Here is a tiny trained network, its code and every weight. The questions are about switching its units off for an input and a class, where a switched-off unit gives its printed mean instead of its output.

import numpy as np


def w(rows, s, z=0):
    codes = np.array(rows[::2]) - 128.0
    scale = np.full(codes.shape[1], s)
    scale[-1] = z or s
    return codes * scale


def f(y):
    return y / 2 * (1 + np.tanh(0.7978845608 * (y + 0.044715 * y**3)))


def log_softmax(a):
    a = a - a.max(-1, keepdims=True)
    return a - np.log(np.exp(a).sum(-1, keepdims=True))


def net(x, mask):
    res = np.array(x, float).reshape(1, 4) / 4 @ E
    y = f(res @ A[0][:, :-1].T + A[0][:, -1])
    res = res + np.where(mask, y, B[0][:, -1]) @ B[0][:, :-1]
    return log_softmax(res[-1] @ U[:, :-1].T + U[:, -1])


A, B = {}, {}
E = w([
[197,74,139,170,195,202,225],'x0',
[203,93,254,127,39,41,175],'x1',
[192,202,98,194,50,177,106],'x2',
[123,216,181,201,202,42,148],'x3',
],0.0081)
A[0] = w([
[84,58,184,69,184,69,133,217],'neuron 1',
[173,178,90,185,91,175,109,80],'neuron 2',
[186,163,132,212,62,143,102,248],'neuron 3',
[104,71,79,74,77,194,106,109],'neuron 4',
[144,59,112,66,56,150,122,65],'neuron 5',
[74,168,119,81,93,53,48,122],'neuron 6',
[129,179,169,191,159,31,133,150],'neuron 7',
[210,79,131,175,213,190,229,16],'neuron 8',
[96,196,106,203,241,112,111,182],'neuron 9',
[62,67,127,87,196,108,151,132],'neuron 10',
[201,98,254,115,60,62,158,129],'neuron 11',
],0.0091,0.0015)
B[0] = w([
[86,216,166,182,44,194,233,191],'neuron 1',
[42,180,177,119,79,198,189,172],'neuron 2',
[61,186,168,189,79,195,195,196],'neuron 3',
[204,34,215,163,220,149,103,185],'neuron 4',
[214,92,208,227,146,76,154,177],'neuron 5',
[184,150,45,126,41,26,65,200],'neuron 6',
[221,44,185,230,165,132,123,198],'neuron 7',
[199,203,30,75,14,2,36,208],'neuron 8',
[179,43,119,180,228,191,84,186],'neuron 9',
[62,206,110,168,56,198,208,174],'neuron 10',
[36,79,88,13,224,195,41,251],'neuron 11',
],0.0078,0.013)
U = w([
[255,13,222,207,169,107,163,46],'0',
[36,237,169,168,32,192,248,25],'1',
[210,190,36,85,35,7,66,2],'2',
[58,61,54,44,215,206,67,232],'3',
],0.009,0.0029)

Each question gives the input, the list of numbers given to net, and the class t.
The units are the neurons (one row each of A and B). Each row of codes is followed by its name. A weight is (code - 128) times the scale printed after its matrix; where a second scale follows, it is the last column's (A, B and U).
mask holds one flag per neuron, in row order. A switched-off neuron (its flag False) gives its mean, the last column of its row in B, instead of its output. The means were averaged over made-up inputs and are rounded, as every weight is.
A unit's drop is (log p(t) with every unit on - log p(t) with that unit switched off) / (log p(t) with every unit on - log p(t) with every unit switched off).
The circuit of an input: a set's keep is (log p(t) with only the set's units on - log p(t) with every unit switched off) / (log p(t) with every unit on - log p(t) with every unit switched off). Starting from all 11 units, units are removed one at a time, each time the one whose removal leaves the highest keep (on an exact tie, the one counted first), for as long as the keep stays at least 0.8.
units of the circuit, in order: the units of the circuit, biggest drop first
most important unit: the unit with the biggest drop
top k neurons: the k neurons with the biggest drops, biggest first
drop when u is switched off: that unit's drop, to one decimal
input [7,-6,-5,-3], class 2: most important unit : neuron 8
input [5,4,5,-1], class 1: top 2 neurons : [neuron 3; neuron 6]
input [-2,6,7,4], class 1: top 2 neurons : [neuron 3; neuron 9]
input [3,-1,-2,-2], class 2: units of the circuit, in order : [neuron 11; neuron 3; neuron 7]
input [4,-3,-2,-2], class 2: units of the circuit, in order : [neuron 11; neuron 8]
input [0,-8,7,-8], class 0: top 2 neurons : [neuron 4; neuron 11]
input [-1,-4,-4,-1], class 1: top 2 neurons : [neuron 11; neuron 10]
input [-5,-2,3,5], class 0: top 2 neurons : [neuron 8; neuron 9]
input [0,0,6,-5], class 1: top 3 neurons : [neuron 2; neuron 7; neuron 3]
input [-7,-5,2,1], class 2: top 2 neurons : [neuron 6; neuron 11]
input [-4,3,4,0], class 1: top 4 neurons : [neuron 8; neuron 3; neuron 9; neuron 4]
input [3,0,6,-7], class 0: top 2 neurons : [neuron 4; neuron 5]
input [-4,-3,7,7], class 0: top 4 neurons : [neuron 9; neuron 7; neuron 1; neuron 10]
input [4,-5,-5,-1], class 1: units of the circuit, in order : [neuron 10]
input [0,-5,6,-2], class 1: top 2 neurons : [neuron 11; neuron 2]
input [-5,6,8,8], class 0: top 2 neurons : [neuron 7; neuron 1]
input [0,2,-1,1], class 3: top 3 neurons : [neuron 8; neuron 5; neuron 3]
input [-2,3,-7,0], class 1: drop when neuron 1 is switched off : 0.3
input [-6,7,-1,-6], class 3: drop when neuron 5 is switched off : -0.2
input [-4,8,-1,4], class 3: units of the circuit, in order : [neuron 11]
input [-8,-5,-6,-7], class 2: drop when neuron 6 is switched off : 1.2
